Below are the code and all the weights of a small trained network. Each question names an input and a class and asks about switching units off, where a switched-off unit gives its printed mean instead of its output.

import numpy as np


def w(rows, s, z=0):
    codes = np.array(rows[::2]) - 128.0
    scale = np.full(codes.shape[1], s)
    scale[-1] = z or s
    return codes * scale


def f(y):
    return y / 2 * (1 + np.tanh(0.7978845608 * (y + 0.044715 * y**3)))


def log_softmax(a):
    a = a - a.max(-1, keepdims=True)
    return a - np.log(np.exp(a).sum(-1, keepdims=True))


def net(x, mask):
    res = np.array(x, float).reshape(1, 3) / 4 @ E
    y = f(res @ A[0][:, :-1].T + A[0][:, -1])
    res = res + np.where(mask, y, B[0][:, -1]) @ B[0][:, :-1]
    return log_softmax(res[-1] @ U[:, :-1].T + U[:, -1])


A, B = {}, {}
E = w([
[149,114,195,73,47,23,155,56,97,145,147,126],'x0',
[18,86,175,139,148,108,186,142,180,105,185,178],'x1',
[142,167,107,254,74,147,171,101,70,31,118,203],'x2',
],0.016)
A[0] = w([
[89,70,121,63,208,162,91,208,180,160,89,8,238],'n0',
[54,56,220,144,66,8,220,86,155,102,227,158,40],'n1',
[10,112,137,205,197,187,127,222,204,134,158,189,151],'n2',
[209,207,197,68,54,77,92,23,39,139,70,63,162],'n3',
[216,160,39,159,169,224,52,184,128,132,53,83,254],'n4',
[149,29,220,32,195,54,41,117,243,165,156,100,175],'n5',
[178,133,99,48,168,109,92,169,161,205,131,2,218],'n6',
],0.0077,0.0064)
B[0] = w([
[147,32,94,89,150,83,206,116,200,34,225,40,251],'n0',
[124,32,122,225,206,147,149,182,126,106,198,176,211],'n1',
[21,175,128,2,93,223,160,121,159,14,46,125,226],'n2',
[144,96,146,112,53,26,8,161,42,142,92,108,234],'n3',
[189,115,48,237,191,217,197,108,52,158,171,124,253],'n4',
[78,144,183,97,206,31,97,128,215,182,118,190,255],'n5',
[161,3,55,102,175,71,143,189,98,161,154,108,248],'n6',
],0.0089,0.024)
U = w([
[166,62,109,145,148,131,155,150,105,112,212,129,249],'0',
[200,218,91,179,155,191,146,79,81,156,84,137,195],'1',
[107,135,133,42,140,136,156,115,195,103,119,82,44],'2',
[89,203,128,100,115,171,137,138,119,86,23,174,131],'3',
[164,106,137,43,102,78,99,159,103,220,86,85,154],'4',
[176,155,157,148,2,98,90,116,64,107,57,134,64],'5',
[107,117,195,112,165,112,125,141,175,202,163,185,6],'6',
],0.012,0.0023)

Each question gives the input, the list of numbers given to net, and the class t.
The units are the neurons (one row each of A and B). Each row of codes is followed by its name. A weight is (code - 128) times the scale printed after its matrix; where a second scale follows, it is the last column's (A, B and U).
mask holds one flag per neuron, in row order. A switched-off neuron (its flag False) gives its mean, the last column of its row in B, instead of its output. The means were averaged over made-up inputs and are rounded, as every weight is.
A unit's drop is (log p(t) with every unit on - log p(t) with that unit switched off) / (log p(t) with every unit on - log p(t) with every unit switched off).
The circuit of an input: a set's keep is (log p(t) with only the set's units on - log p(t) with every unit switched off) / (log p(t) with every unit on - log p(t) with every unit switched off). Starting from all 7 units, units are removed one at a time, each time the one whose removal leaves the highest keep (on an exact tie, the one counted first), for as long as the keep stays at least 0.8.
circuit, biggest first: the units of the circuit, biggest drop first
most important unit: the unit with the biggest drop
top k neurons: the k neurons with the biggest drops, biggest first
drop of u: that unit's drop, to one decimal
input [-6,3,-5], class 2: most important unit : n2
input [8,1,0], class 6: circuit, biggest first : (n0, n6)
input [0,2,1], class 3: top 4 neurons : (n0, n6, n4, n5)
input [0,8,1], class 3: circuit, biggest first : (n2, n0)
input [3,-1,1], class 5: circuit, biggest first : (n6, n0)
input [6,-8,1], class 5: circuit, biggest first : (n5, n3)
input [5,0,-5], class 4: top 2 neurons : (n3, n6)
input [8,-1,4], class 5: top 2 neurons : (n3, n0)
input [-1,1,1], class 3: circuit, biggest first : (n0, n6)
input [1,-4,-4], class 4: top 2 neurons : (n1, n3)
input [1,1,-2], class 6: top 2 neurons : (n4, n2)
input [-6,1,-6], class 2: top 3 neurons : (n2, n1, n5)
input [1,1,-8], class 6: top 2 neurons : (n5, n2)
input [2,-7,4], class 5: circuit, biggest first : (n3)
input [8,2,-8], class 6: top 2 neurons : (n5, n1)
input [8,0,3], class 5: top 2 neurons : (n3, n0)
input [0,5,-4], class 2: top 3 neurons : (n2, n0, n4)
input [5,1,-4], class 6: top 2 neurons : (n5, n1)
input [5,1,0], class 6: drop of n4 : 0.5
input [-6,2,5], class 3: circuit, biggest first : (n2)
input [-1,-7,7], class 1: drop of n4 : 0.4
